Here is a tiny trained network, its code and every weight. The questions are about switching its units off for an input and a class, where a switched-off unit gives its printed mean instead of its output.

import numpy as np


def w(rows, s, z=0):
    codes = np.array(rows[::2]) - 128.0
    scale = np.full(codes.shape[1], s)
    scale[-1] = z or s
    return codes * scale


def f(y):
    return y / 2 * (1 + np.tanh(0.7978845608 * (y + 0.044715 * y**3)))


def log_softmax(a):
    a = a - a.max(-1, keepdims=True)
    return a - np.log(np.exp(a).sum(-1, keepdims=True))


def net(x, mask):
    res = np.array(x, float).reshape(1, 3) / 4 @ E
    y = f(res @ A[0][:, :-1].T + A[0][:, -1])
    res = res + np.where(mask, y, B[0][:, -1]) @ B[0][:, :-1]
    return log_softmax(res[-1] @ U[:, :-1].T + U[:, -1])


A, B = {}, {}
E = w([
[148,52,76],'x0',
[104,171,11],'x1',
[204,178,133],'x2',
],0.012)
A[0] = w([
[73,171,119,253],'neuron 0',
[218,159,102,215],'neuron 1',
[169,90,25,101],'neuron 2',
[251,187,134,220],'neuron 3',
[40,83,158,114],'neuron 4',
[71,89,148,184],'neuron 5',
[200,105,145,207],'neuron 6',
[139,121,76,89],'neuron 7',
[221,133,119,120],'neuron 8',
[123,78,50,133],'neuron 9',
[75,239,105,252],'neuron 10',
],0.011,0.0042)
B[0] = w([
[59,160,123,203],'neuron 0',
[119,159,163,203],'neuron 1',
[130,127,86,216],'neuron 2',
[175,146,200,236],'neuron 3',
[105,57,127,181],'neuron 4',
[109,90,145,179],'neuron 5',
[187,115,152,184],'neuron 6',
[118,157,51,159],'neuron 7',
[139,141,154,169],'neuron 8',
[111,99,24,207],'neuron 9',
[12,129,163,254],'neuron 10',
],0.011,0.0087)
U = w([
[132,192,243,81],'0',
[142,163,64,107],'1',
[1,190,189,118],'2',
[197,139,231,253],'3',
[115,36,177,52],'4',
[175,151,105,3],'5',
],0.009,0.0042)

Each question gives the input, the list of numbers given to net, and the class t.
The units are the neurons (one row each of A and B). Each row of codes is followed by its name. A weight is (code - 128) times the scale printed after its matrix; where a second scale follows, it is the last column's (A, B and U).
mask holds one flag per neuron, in row order. A switched-off neuron (its flag False) gives its mean, the last column of its row in B, instead of its output. The means were averaged over made-up inputs and are rounded, as every weight is.
A unit's drop is (log p(t) with every unit on - log p(t) with that unit switched off) / (log p(t) with every unit on - log p(t) with every unit switched off).
The circuit of an input: a set's keep is (log p(t) with only the set's units on - log p(t) with every unit switched off) / (log p(t) with every unit on - log p(t) with every unit switched off). Starting from all 11 units, units are removed one at a time, each time the one whose removal leaves the highest keep (on an exact tie, the one counted first), for as long as the keep stays at least 0.8.
circuit, biggest first: the units of the circuit, biggest drop first
unit that matters most: the unit with the biggest drop
k most important neurons: the k neurons with the biggest drops, biggest first
drop of u: that unit's drop, to one decimal
input [8,-1,2], class 1: unit that matters most -> neuron 9
input [3,0,0], class 1: circuit, biggest first -> [neuron 10; neuron 3]
input [0,-4,-3], class 4: circuit, biggest first -> [neuron 3; neuron 4; neuron 10]
input [6,1,-5], class 1: circuit, biggest first -> [neuron 9; neuron 10]
input [-2,-3,1], class 3: 2 most important neurons -> [neuron 10; neuron 0]
input [8,-6,1], class 3: circuit, biggest first -> [neuron 10; neuron 6]
input [-1,-1,-3], class 4: circuit, biggest first -> [neuron 10; neuron 1]
input [1,4,7], class 0: circuit, biggest first -> [neuron 3; neuron 1]
input [3,5,-5], class 1: circuit, biggest first -> [neuron 9; neuron 2]
input [-1,-1,1], class 3: circuit, biggest first -> [neuron 10; neuron 9]
input [5,1,-5], class 1: circuit, biggest first -> [neuron 9; neuron 10]
input [1,-1,-4], class 4: 2 most important neurons -> [neuron 10; neuron 4]
input [-3,-4,-5], class 4: drop of neuron 10 -> 0.4
input [4,2,-6], class 1: drop of neuron 9 -> 0.3
input [8,0,1], class 1: drop of neuron 9 -> 0.2
input [3,0,3], class 3: drop of neuron 10 -> 0.2
